Below is a small trained network, with its code and all its weights. Each question gives an input and a class and asks what happens when units are switched off, that is, made to give their printed mean instead of their output.

import numpy as np


def w(rows, s, z=0):
    codes = np.array(rows[::2]) - 128.0
    scale = np.full(codes.shape[1], s)
    scale[-1] = z or s
    return codes * scale


def norm(h):
    return h / np.sqrt((h * h).mean(-1, keepdims=True) + 1e-5)


def f(y):
    return y / 2 * (1 + np.tanh(0.7978845608 * (y + 0.044715 * y**3)))


def log_softmax(a):
    a = a - a.max(-1, keepdims=True)
    return a - np.log(np.exp(a).sum(-1, keepdims=True))


def net(x, mask):
    res = np.array(x, float).reshape(1, 7) / 4 @ E
    u = 0
    for l in range(2):
        y = f(norm(res) @ A[l][:, :-1].T + A[l][:, -1])
        res = res + np.where(mask[u : u + 10], y, B[l][:, -1]) @ B[l][:, :-1]
        u += 10
    return log_softmax(norm(res)[-1] @ U[:, :-1].T + U[:, -1])


A, B = {}, {}
E = w([
[128,152,30,81],'x0',
[38,116,201,92],'x1',
[84,255,147,96],'x2',
[128,128,128,128],'x3',
[129,128,127,125],'x4',
[127,129,127,131],'x5',
[130,127,127,126],'x6',
],0.0084)
A[0] = w([
[158,114,124,72,166],'L0N0',
[187,151,174,220,251],'L0N1',
[135,72,27,107,252],'L0N2',
[139,185,109,143,140],'L0N3',
[157,246,120,132,207],'L0N4',
[140,115,99,103,63],'L0N5',
[44,81,84,41,54],'L0N6',
[138,142,76,94,71],'L0N7',
[130,169,155,141,95],'L0N8',
[89,166,171,66,102],'L0N9',
],0.013,0.0034)
B[0] = w([
[119,141,152,173,145],'L0N0',
[143,119,183,70,228],'L0N1',
[86,188,181,179,241],'L0N2',
[100,89,102,92,171],'L0N3',
[105,77,120,61,253],'L0N4',
[114,176,154,155,129],'L0N5',
[254,100,187,101,195],'L0N6',
[126,144,79,121,157],'L0N7',
[77,147,92,107,148],'L0N8',
[70,137,154,142,208],'L0N9',
],0.0088,0.0069)
A[1] = w([
[123,169,181,65,94],'L1N0',
[188,126,122,149,131],'L1N1',
[198,36,99,96,10],'L1N2',
[141,148,87,69,126],'L1N3',
[104,169,89,215,80],'L1N4',
[66,151,126,159,117],'L1N5',
[251,132,156,158,2],'L1N6',
[119,100,50,232,169],'L1N7',
[82,81,148,135,84],'L1N8',
[155,97,202,142,202],'L1N9',
],0.014,0.0031)
B[1] = w([
[195,106,138,69,224],'L1N0',
[136,183,190,153,140],'L1N1',
[147,135,160,93,147],'L1N2',
[122,95,8,177,166],'L1N3',
[122,102,205,89,151],'L1N4',
[174,199,164,140,150],'L1N5',
[207,181,100,153,179],'L1N6',
[79,191,188,49,150],'L1N7',
[123,108,164,111,159],'L1N8',
[111,131,42,197,254],'L1N9',
],0.012,0.0084)
U = w([
[157,151,130,228,202],'0',
[94,186,211,107,169],'1',
[113,85,106,48,187],'2',
[71,151,2,129,1],'3',
[89,10,140,207,28],'4',
],0.019,0.0046)

Each question gives the input, the list of numbers given to net, and the class t.
The units are the neurons (one row each of A and B). Each row of codes is followed by its name. A weight is (code - 128) times the scale printed after its matrix; where a second scale follows, it is the last column's (A, B and U).
mask holds one flag per neuron, layer by layer. A switched-off neuron (its flag False) gives its mean, the last column of its row in B, instead of its output. The means were averaged over made-up inputs and are rounded, as every weight is.
A unit's drop is (log p(t) with every unit on - log p(t) with that unit switched off) / (log p(t) with every unit on - log p(t) with every unit switched off).
The circuit of an input: a set's keep is (log p(t) with only the set's units on - log p(t) with every unit switched off) / (log p(t) with every unit on - log p(t) with every unit switched off). Starting from the 12 units with the biggest drops (on a tie, the unit counted first), units are removed one at a time, each time the one whose removal leaves the highest keep (on an exact tie, the one counted first), for as long as the keep stays at least 0.8.
circuit, biggest first: the units of the circuit, biggest drop first
top k neurons: the k neurons with the biggest drops, biggest first
k most important neurons of layer l: the k neurons of layer l with the biggest drops, biggest first
drop when u is switched off: that unit's drop, to one decimal
input [4,8,-2,-5,3,5,-3], class 0: circuit, biggest first : (L0N6 L0N4 L1N9)
input [5,0,-1,0,-1,7,1], class 1: circuit, biggest first : (L0N2)
input [-2,0,8,8,1,5,6], class 2: circuit, biggest first : (L0N4 L0N2)
input [6,4,6,-7,1,8,7], class 2: circuit, biggest first : (L1N0 L0N4)
input [1,5,8,4,0,1,2], class 2: circuit, biggest first : (L0N2 L1N0)
input [-8,-4,-8,-2,8,-2,8], class 0: circuit, biggest first : (L1N6 L0N4)
input [-5,1,0,6,-8,-4,4], class 4: top 4 neurons : (L0N6 L1N9 L0N4 L1N6)
input [4,7,8,-6,-2,1,-6], class 2: circuit, biggest first : (L0N2 L1N0)
input [6,2,7,4,-3,-5,0], class 2: 3 most important neurons of layer 1 : (L1N9 L1N0 L1N6)
input [1,-7,-8,-5,-6,6,-7], class 1: top 2 neurons : (L1N7 L0N6)
input [3,6,2,8,-3,0,-2], class 2: top 2 neurons : (L0N6 L0N2)
input [1,-8,1,4,8,5,-3], class 3: top 2 neurons : (L0N6 L0N4)
input [8,1,-4,1,0,6,0], class 0: top 2 neurons : (L0N6 L1N6)
input [0,7,0,2,3,-6,0], class 4: most important neuron of layer 1 : (L1N9)
input [5,8,3,7,0,-7,-8], class 2: 2 most important neurons of layer 0 : (L0N6 L0N2)
input [5,3,7,-6,-2,7,-2], class 2: 2 most important neurons of layer 1 : (L1N9 L1N0)
input [0,-4,4,4,2,-2,-2], class 2: top 2 neurons : (L0N4 L1N9)
input [5,1,-3,-7,4,-2,7], class 0: drop when L1N3 is switched off : 0.0
input [5,-5,-8,0,-7,4,2], class 1: drop when L1N7 is switched off : 0.2
input [8,5,-8,-1,2,-5,6], class 0: drop when L0N6 is switched off : 0.8
input [5,-8,-1,-4,1,-7,-7], class 1: top neuron : (L0N2)
